Below is a small trained network, with its code and all its weights. Each question gives an input and a target symbol and asks what happens when units are switched off, that is, made to give their printed mean instead of their output.

import numpy as np


def w(rows, s, z=0):
    codes = np.array(rows[::2]) - 128.0
    scale = np.full(codes.shape[1], s)
    scale[-1] = z or s
    return codes * scale


def norm(h):
    return h / np.sqrt((h * h).mean(-1, keepdims=True) + 1e-5)


def f(y):
    return y / 2 * (1 + np.tanh(0.7978845608 * (y + 0.044715 * y**3)))


def softmax(a):
    e = np.exp(a - a.max(-1, keepdims=True))
    return e / e.sum(-1, keepdims=True)


def log_softmax(a):
    a = a - a.max(-1, keepdims=True)
    return a - np.log(np.exp(a).sum(-1, keepdims=True))


def net(x, mask):
    ids = ['αγεητω'.index(c) for c in x.split()]
    T = len(ids)
    res = E[ids] + P[:T]
    r = norm(res)
    for j in range(2):
        rows = slice(4 * j, 4 * j + 4)
        q, k, v = (r @ M[0][rows].T for M in (Q, K, V))
        z = softmax(np.where(np.tri(T) > 0, q @ k.T / 4**0.5, -1e9)) @ v
        o = O[0][rows]
        res = res + np.where(mask[j], z, o[:, -1]) @ o[:, :-1]
    y = f(norm(res) @ A[0][:, :-1].T + A[0][:, -1])
    res = res + np.where(mask[2:10], y, B[0][:, -1]) @ B[0][:, :-1]
    return log_softmax(norm(res)[-1] @ U[:, :-1].T + U[:, -1])


Q, K, V, O, A, B = {}, {}, {}, {}, {}, {}
E = w([
[111,105,89],'α',
[253,30,136],'γ',
[102,77,53],'ε',
[142,113,96],'η',
[143,115,101],'τ',
[102,136,84],'ω',
],0.013)
P = w([
[118,152,209],'0',
[173,184,36],'1',
[116,92,107],'2',
[164,153,92],'3',
[124,69,118],'4',
[122,72,251],'5',
[116,95,116],'6',
[161,156,107],'7',
[114,91,119],'8',
[161,158,127],'9',
[105,98,120],'10',
[159,151,121],'11',
],0.017)
Q[0] = w([
[165,197,130],'h1',
[101,71,157],'h1',
[112,111,182],'h1',
[128,6,115],'h1',
[202,200,146],'h2',
[68,82,80],'h2',
[106,160,81],'h2',
[104,117,132],'h2',
],0.016)
K[0] = w([
[150,121,88],'h1',
[35,124,250],'h1',
[175,31,179],'h1',
[97,150,189],'h1',
[112,129,34],'h2',
[139,178,209],'h2',
[174,220,97],'h2',
[106,114,153],'h2',
],0.015)
V[0] = w([
[90,231,87],'h1',
[214,238,198],'h1',
[183,57,93],'h1',
[31,160,106],'h1',
[255,69,226],'h2',
[174,65,123],'h2',
[189,103,208],'h2',
[120,246,103],'h2',
],0.0088)
O[0] = w([
[39,2,157,53],'h1',
[122,193,220,144],'h1',
[123,142,91,156],'h1',
[71,61,143,74],'h1',
[139,155,62,254],'h2',
[96,124,136,198],'h2',
[139,145,45,192],'h2',
[182,124,172,28],'h2',
],0.0093,0.0055)
A[0] = w([
[77,99,82,120],'n1',
[150,86,240,128],'n2',
[197,74,6,116],'n3',
[17,191,203,129],'n4',
[109,65,163,68],'n5',
[37,139,157,161],'n6',
[242,204,124,241],'n7',
[149,193,60,254],'n8',
],0.011,0.0028)
B[0] = w([
[142,83,166,144],'n1',
[235,198,233,146],'n2',
[28,196,166,246],'n3',
[88,18,139,128],'n4',
[235,112,188,134],'n5',
[170,2,51,126],'n6',
[144,140,172,225],'n7',
[165,37,210,210],'n8',
],0.0068,0.012)
U = w([
[87,112,158,77],'α',
[248,196,4,199],'γ',
[148,74,38,209],'ε',
[111,221,173,2],'η',
[109,227,185,67],'τ',
[188,48,125,84],'ω',
],0.011,0.0069)

Each question gives the input, a string of symbols that net reads in full, and the target symbol t.
The units are the heads (4 rows each of Q, K, V and O) and the neurons (one row each of A and B). Each row of codes is followed by its name. A weight is (code - 128) times the scale printed after its matrix; where a second scale follows, it is the last column's (O, A, B and U).
mask holds one flag per unit, heads first, then neurons. A switched-off unit (its flag False) gives its mean, the last column of its rows in O or B, instead of its output. The means were averaged over made-up inputs and are rounded, as every weight is.
A unit's drop is (log p(t) with every unit on - log p(t) with that unit switched off) / (log p(t) with every unit on - log p(t) with every unit switched off).
The circuit of an input: a set's keep is (log p(t) with only the set's units on - log p(t) with every unit switched off) / (log p(t) with every unit on - log p(t) with every unit switched off). Starting from all 10 units, units are removed one at a time, each time the one whose removal leaves the highest keep (on an exact tie, the one counted first), for as long as the keep stays at least 0.8.
circuit, biggest first: the units of the circuit, biggest drop first
most important unit: the unit with the biggest drop
k most important neurons: the k neurons with the biggest drops, biggest first
drop of u: that unit's drop, to one decimal
input γ γ γ α, target α: circuit, biggest first => (h1 h2 n8)
input γ ε ω ω γ ω γ γ γ ε ε, target γ: most important unit => h2
input α α γ γ ω γ γ, target α: circuit, biggest first => (n3 h1 h2)
input γ γ α γ γ γ γ ω, target ω: circuit, biggest first => (h2 h1 n3)
input ε γ γ, target ε: circuit, biggest first => (h1 n8 n3)
input γ ε η α, target α: circuit, biggest first => (h1 h2)
input ω γ ε, target ω: circuit, biggest first => (h1 h2 n3)
input α η τ η τ ε ε γ ε α γ, target α: 3 most important neurons => (n3 n7 n8)
input α γ α γ α α γ τ ω, target α: 2 most important neurons => (n8 n1)
input ε γ γ γ γ γ τ, target ε: drop of n3 => 0.0
input γ τ τ γ γ γ γ ε ε ε, target ε: drop of h1 => 0.7
input ε γ τ τ τ ε γ γ η ε α, target ε: drop of n1 => 0.0
